Below is a small trained network, with its code and all its weights. Each question gives an input and a target symbol and asks what happens when units are switched off, that is, made to give their printed mean instead of their output.

import numpy as np


def w(rows, s, z=0):
    codes = np.array(rows[::2]) - 128.0
    scale = np.full(codes.shape[1], s)
    scale[-1] = z or s
    return codes * scale


def f(y):
    return np.maximum(y, 0)


def softmax(a):
    e = np.exp(a - a.max(-1, keepdims=True))
    return e / e.sum(-1, keepdims=True)


def log_softmax(a):
    a = a - a.max(-1, keepdims=True)
    return a - np.log(np.exp(a).sum(-1, keepdims=True))


def net(x, mask):
    ids = ['ΔΘΞΠΣΨαγεμτω'.index(c) for c in x.split()]
    T = len(ids)
    res = E[ids] + P[:T]
    r = res
    for j in range(2):
        rows = slice(3 * j, 3 * j + 3)
        q, k, v = (r @ M[0][rows].T for M in (Q, K, V))
        z = softmax(np.where(np.tri(T) > 0, q @ k.T / 3**0.5, -1e9)) @ v
        o = O[0][rows]
        res = res + np.where(mask[j], z, o[:, -1]) @ o[:, :-1]
    y = f(res @ A[0][:, :-1].T + A[0][:, -1])
    res = res + np.where(mask[2:10], y, B[0][:, -1]) @ B[0][:, :-1]
    return log_softmax(res[-1] @ U[:, :-1].T + U[:, -1])


Q, K, V, O, A, B = {}, {}, {}, {}, {}, {}
E = w([
[92,133,207,184,79],'Δ',
[117,191,131,115,99],'Θ',
[80,158,138,82,101],'Ξ',
[80,137,139,76,117],'Π',
[115,66,93,67,160],'Σ',
[129,144,133,142,128],'Ψ',
[22,127,170,108,251],'α',
[24,81,52,222,106],'γ',
[166,213,179,147,110],'ε',
[195,115,152,149,202],'μ',
[148,164,90,61,125],'τ',
[125,194,200,82,115],'ω',
],0.019)
P = w([
[110,79,100,133,112],'0',
[134,72,137,97,105],'1',
[103,142,114,92,123],'2',
[84,174,93,134,245],'3',
[150,46,192,44,130],'4',
[124,179,119,49,109],'5',
[99,183,126,116,245],'6',
[131,30,203,43,141],'7',
],0.012)
Q[0] = w([
[97,192,38,118,189],'H0',
[28,187,119,172,225],'H0',
[140,80,65,167,2],'H0',
[96,173,97,73,165],'H1',
[133,187,117,105,109],'H1',
[117,160,76,227,138],'H1',
],0.011)
K[0] = w([
[139,145,74,28,138],'H0',
[177,128,172,17,100],'H0',
[2,55,40,225,44],'H0',
[71,188,105,74,83],'H1',
[133,249,105,147,121],'H1',
[213,132,113,105,114],'H1',
],0.0096)
V[0] = w([
[121,91,154,252,157],'H0',
[78,158,203,162,107],'H0',
[33,92,104,104,103],'H0',
[164,87,164,96,102],'H1',
[54,106,149,145,175],'H1',
[117,101,170,110,208],'H1',
],0.013)
O[0] = w([
[131,34,230,198,144,132],'H0',
[92,221,241,135,127,245],'H0',
[15,130,126,99,90,152],'H0',
[200,153,136,29,145,130],'H1',
[104,36,143,111,187,254],'H1',
[169,111,129,88,255,192],'H1',
],0.0094,0.0051)
A[0] = w([
[148,32,153,147,149,66],'N0',
[202,173,152,105,68,154],'N1',
[187,71,137,55,85,130],'N2',
[122,232,51,173,206,181],'N3',
[107,176,146,2,189,2],'N4',
[210,88,81,114,144,17],'N5',
[160,186,106,221,38,127],'N6',
[121,82,225,173,20,99],'N7',
],0.0082,0.0065)
B[0] = w([
[117,235,128,141,67,199],'N0',
[189,82,195,245,127,160],'N1',
[168,35,162,76,169,161],'N2',
[172,27,109,211,53,214],'N3',
[129,254,145,222,164,206],'N4',
[55,135,98,119,40,162],'N5',
[149,66,219,144,58,146],'N6',
[198,147,100,56,193,248],'N7',
],0.007,0.014)
U = w([
[133,152,193,73,122,166],'Δ',
[113,124,142,133,10,117],'Θ',
[102,203,95,77,69,92],'Ξ',
[107,211,81,70,115,128],'Π',
[129,138,33,45,163,182],'Σ',
[129,103,105,151,113,170],'Ψ',
[87,139,97,169,220,68],'α',
[48,52,124,158,113,182],'γ',
[165,80,163,239,108,2],'ε',
[229,2,95,164,198,189],'μ',
[228,154,28,99,78,105],'τ',
[185,227,114,182,131,14],'ω',
],0.0081,0.0086)

Each question gives the input, a string of symbols that net reads in full, and the target symbol t.
The units are the heads (3 rows each of Q, K, V and O) and the neurons (one row each of A and B). Each row of codes is followed by its name. A weight is (code - 128) times the scale printed after its matrix; where a second scale follows, it is the last column's (O, A, B and U).
mask holds one flag per unit, heads first, then neurons. A switched-off unit (its flag False) gives its mean, the last column of its rows in O or B, instead of its output. The means were averaged over made-up inputs and are rounded, as every weight is.
A unit's drop is (log p(t) with every unit on - log p(t) with that unit switched off) / (log p(t) with every unit on - log p(t) with every unit switched off).
The circuit of an input: a set's keep is (log p(t) with only the set's units on - log p(t) with every unit switched off) / (log p(t) with every unit on - log p(t) with every unit switched off). Starting from all 10 units, units are removed one at a time, each time the one whose removal leaves the highest keep (on an exact tie, the one counted first), for as long as the keep stays at least 0.8.
circuit, biggest first: the units of the circuit, biggest drop first
unit that matters most: the unit with the biggest drop
top k neurons: the k neurons with the biggest drops, biggest first
which heads matter: for each layer, one digit per head in row order, 1 if its drop is at least 0.15 and else 0, layers parted by /
input Δ α ω Π, target ω: top 2 neurons	(N4, N3)
input τ Δ Δ μ α, target α: circuit, biggest first	(H1, N4)
input Θ Δ ω Θ, target ω: unit that matters most	H0
input Θ μ ε α, target μ: which heads matter	10
input Ψ Δ ε μ Θ ω, target ω: circuit, biggest first	(N4, H0)
input Δ Σ τ Δ Θ ω α, target ω: circuit, biggest first	(H0, N4)
input Σ ε ω μ α α Σ, target α: which heads matter	01
input Δ ε Δ Δ Ψ, target Δ: circuit, biggest first	(H0, N3)
input Δ Θ Σ Δ μ Δ γ, target μ: which heads matter	01
input γ Θ Ξ μ τ Δ Σ, target τ: which heads matter	10
input μ Δ α γ Δ Δ μ τ, target μ: which heads matter	10
input γ Δ ε γ, target ε: circuit, biggest first	(H1, H0, N3)
input Δ Δ Ξ, target Ξ: which heads matter	11
input τ Δ Ξ ε, target ε: which heads matter	01
input α γ μ ε, target μ: which heads matter	10
input γ μ Δ, target Δ: circuit, biggest first	(N7, H0, N3)
input τ Δ Θ, target Θ: top 3 neurons	(N6, N7, N3)
input μ Θ γ Ξ Π τ μ, target τ: circuit, biggest first	(H0, N3)
input τ γ ω γ ω Σ μ, target ω: which heads matter	10
input μ Θ Ψ γ τ, target γ: circuit, biggest first	(H1)
input μ μ Δ τ Θ ε γ Σ, target γ: circuit, biggest first	(H1, N7)
input Ψ Δ Δ Δ Π μ Δ α, target α: unit that matters most	N4
